[[129 123 133 132 129 120 121 127 131 135 120 126 144]
 [102 110 146 137 136  99 130 128 131 103 111 138 136]
 [145 121 124 153 116 154 121 136 152 137 129 151 126]
 [105 105 144 124 132 105 125 127 134 109 109 137 137]
 [123 124 129 120 135 128 128 124 123 125 112 131 114]
 [107 111 143 124 132 107 119 130 134 117 113 125 131]
 [122 128 141 110 126 133 111 137 123 128 119 129 120]]
|
[[102 110 146 137 136  99 130 128 131 103 111 138 136]
 [105 105 144 124 132 105 125 127 134 109 109 137 137]
 [107 111 143 124 132 107 119 130 134 117 113 125 131]
 [122 128 141 110 126 133 111 137 123 128 119 129 120]
 [123 124 129 120 135 128 128 124 123 125 112 131 114]
 [129 123 133 132 129 120 121 127 131 135 120 126 144]
 [145 121 124 153 116 154 121 136 152 137 129 151 126]]

[[124 132 132]
 [154 131 116]
 [134 134 124]
 [107 117 134]
 [136 117 135]
 [118 130 127]
 [130 124 127]]
|
[[107 117 134]
 [118 130 127]
 [124 132 132]
 [130 124 127]
 [134 134 124]
 [136 117 135]
 [154 131 116]]

[[139 133 137 122 129 135 125 142 115 107 117]
 [129 149 137 127 113 147 133 114 138 112 105]
 [154 137 105 118 129 142 106 134 136 134 134]]
|
[[129 149 137 127 113 147 133 114 138 112 105]
 [139 133 137 122 129 135 125 142 115 107 117]
 [154 137 105 118 129 142 106 134 136 134 134]]

[[135 128 117 115 144 139 117]
 [122 125 138 134 140 137 133]
 [131 119 132 126 115 122 129]
 [114 137 132 144 142 145 134]
 [126 122 136 120 113 125 136]
 [145 141 114 120 130 139 114]
 [108 131 129 153 139 140 129]]
|
[[108 131 129 153 139 140 129]
 [114 137 132 144 142 145 134]
 [122 125 138 134 140 137 133]
 [126 122 136 120 113 125 136]
 [131 119 132 126 115 122 129]
 [135 128 117 115 144 139 117]
 [145 141 114 120 130 139 114]]

[[127 133 128 136 148 111 120 128 127 136]
 [132 119 125 111 118 108 118 130 135 135]
 [126 122 114 117 112 123 136 115 118 121]
 [143 115 105 140 134 106 127 134 130 120]]
|
[[126 122 114 117 112 123 136 115 118 121]
 [127 133 128 136 148 111 120 128 127 136]
 [132 119 125 111 118 108 118 130 135 135]
 [143 115 105 140 134 106 127 134 130 120]]

[[108 117 131 127 102 122 127 150 154]
 [132 131 130 129 136 127 125 124 119]
 [147 130 115 122 153 137 126 110 112]
 [145 138 128 129 152 132 125 110 103]
 [117 131 131 137 120 119 132 133 131]
 [121 136 141 132 116 130 125 132 128]
 [149 132 121 122 154 139 126 109 108]]
|
[[108 117 131 127 102 122 127 150 154]
 [117 131 131 137 120 119 132 133 131]
 [121 136 141 132 116 130 125 132 128]
 [132 131 130 129 136 127 125 124 119]
 [145 138 128 129 152 132 125 110 103]
 [147 130 115 122 153 137 126 110 112]
 [149 132 121 122 154 139 126 109 108]]

[[139 121 132 137 113]
 [129 127 129 128 124]
 [135 124 131 130 117]
 [128 145 131 155 135]
 [134 124 130 128 119]]
|
[[128 145 131 155 135]
 [129 127 129 128 124]
 [134 124 130 128 119]
 [135 124 131 130 117]
 [139 121 132 137 113]]

[[134 130]
 [137 131]
 [115 124]
 [141 132]
 [104 121]
 [142 132]]
|
[[104 121]
 [115 124]
 [134 130]
 [137 131]
 [141 132]
 [142 132]]

[[126 151 120 123 128 139 137 121 124 125 127]
 [128 148 129 121 128 136 133 127 121 124 130]
 [125 144 111 120 119 144 130 115 144 124 125]
 [130 141 132 122 129 118 130 138 103 124 124]]
|
[[125 144 111 120 119 144 130 115 144 124 125]
 [126 151 120 123 128 139 137 121 124 125 127]
 [128 148 129 121 128 136 133 127 121 124 130]
 [130 141 132 122 129 118 130 138 103 124 124]]
